Below are the code and all the weights of a small trained network. Each question names an input and a class and asks about switching units off, where a switched-off unit gives its printed mean instead of its output.

import numpy as np


def w(rows, s, z=0):
    codes = np.array(rows[::2]) - 128.0
    scale = np.full(codes.shape[1], s)
    scale[-1] = z or s
    return codes * scale


def f(y):
    return y / 2 * (1 + np.tanh(0.7978845608 * (y + 0.044715 * y**3)))


def log_softmax(a):
    a = a - a.max(-1, keepdims=True)
    return a - np.log(np.exp(a).sum(-1, keepdims=True))


def net(x, mask):
    res = np.array(x, float).reshape(1, 3) / 4 @ E
    y = f(res @ A[0][:, :-1].T + A[0][:, -1])
    res = res + np.where(mask, y, B[0][:, -1]) @ B[0][:, :-1]
    return log_softmax(res[-1] @ U[:, :-1].T + U[:, -1])


A, B = {}, {}
E = w([
[199,134,57,150,254,117,112,95,106,94,25],'x0',
[72,90,118,200,117,31,146,48,176,169,95],'x1',
[64,213,44,134,126,129,90,170,211,64,142],'x2',
],0.016)
A[0] = w([
[206,136,119,122,198,130,147,83,57,154,90,142],'n1',
[101,37,174,177,131,102,199,45,160,220,90,158],'n2',
[198,30,161,141,79,111,145,55,60,198,81,168],'n3',
[223,107,205,69,122,212,145,148,8,146,135,250],'n4',
[220,161,75,110,194,185,97,128,76,109,1,139],'n5',
[80,148,167,73,5,165,174,158,166,110,204,233],'n6',
[140,58,254,62,81,137,152,135,84,198,151,254],'n7',
[56,163,61,199,72,33,119,99,203,115,108,82],'n8',
[169,132,51,213,248,58,115,39,138,86,10,34],'n9',
[144,233,57,52,119,247,35,250,149,69,136,142],'n10',
],0.0089,0.0074)
B[0] = w([
[200,195,106,199,159,128,100,113,93,70,163,208],'n1',
[90,112,105,171,50,73,122,111,75,213,83,230],'n2',
[151,128,92,195,97,57,182,103,46,115,95,235],'n3',
[123,102,185,149,207,245,112,150,125,34,92,248],'n4',
[206,150,92,127,166,113,28,102,133,105,190,241],'n5',
[82,149,164,113,66,199,172,146,128,166,169,235],'n6',
[79,29,201,102,147,163,136,160,139,121,33,242],'n7',
[79,163,178,169,163,220,49,163,211,171,95,194],'n8',
[68,87,99,135,200,131,224,217,159,68,100,250],'n9',
[158,74,87,22,108,71,175,110,143,129,229,253],'n10',
],0.011,0.026)
U = w([
[67,89,164,108,204,187,163,180,151,85,79,223],'0',
[103,95,175,135,17,80,119,67,88,219,90,165],'1',
[122,151,125,45,38,132,215,113,108,149,187,198],'2',
[87,230,168,168,78,186,19,122,188,198,137,72],'3',
[188,148,153,153,171,169,42,92,87,82,127,127],'4',
[113,122,58,174,134,44,191,131,84,122,100,3],'5',
[159,123,51,61,139,8,67,106,152,117,173,18],'6',
],0.013,0.0031)

Each question gives the input, the list of numbers given to net, and the class t.
The units are the neurons (one row each of A and B). Each row of codes is followed by its name. A weight is (code - 128) times the scale printed after its matrix; where a second scale follows, it is the last column's (A, B and U).
mask holds one flag per neuron, in row order. A switched-off neuron (its flag False) gives its mean, the last column of its row in B, instead of its output. The means were averaged over made-up inputs and are rounded, as every weight is.
A unit's drop is (log p(t) with every unit on - log p(t) with that unit switched off) / (log p(t) with every unit on - log p(t) with every unit switched off).
The circuit of an input: a set's keep is (log p(t) with only the set's units on - log p(t) with every unit switched off) / (log p(t) with every unit on - log p(t) with every unit switched off). Starting from all 10 units, units are removed one at a time, each time the one whose removal leaves the highest keep (on an exact tie, the one counted first), for as long as the keep stays at least 0.8.
circuit, biggest first: the units of the circuit, biggest drop first
top k neurons: the k neurons with the biggest drops, biggest first
drop of u: that unit's drop, to one decimal
input [4,0,2], class 6: circuit, biggest first	(n4; n7)
input [2,-8,3], class 6: circuit, biggest first	(n10)
input [4,5,0], class 5: top 2 neurons	(n4; n7)
input [0,0,3], class 2: top 2 neurons	(n4; n5)
input [0,3,5], class 3: top 4 neurons	(n7; n4; n8; n9)
input [1,-7,-2], class 4: top 2 neurons	(n9; n5)
input [-1,1,2], class 3: top 4 neurons	(n9; n10; n7; n4)
input [-6,6,1], class 3: top 2 neurons	(n8; n10)
input [7,-5,0], class 4: top 3 neurons	(n5; n4; n1)
input [-2,2,1], class 3: top 3 neurons	(n9; n10; n3)
input [-3,1,6], class 3: top 2 neurons	(n8; n9)
input [8,0,1], class 6: top 2 neurons	(n5; n4)
input [0,7,-7], class 1: top 2 neurons	(n2; n7)
input [-7,6,2], class 3: circuit, biggest first	(n8)
input [-1,0,8], class 2: drop of n10	1.1
input [6,-5,2], class 6: drop of n10	0.3
input [8,4,-1], class 5: drop of n9	0.9
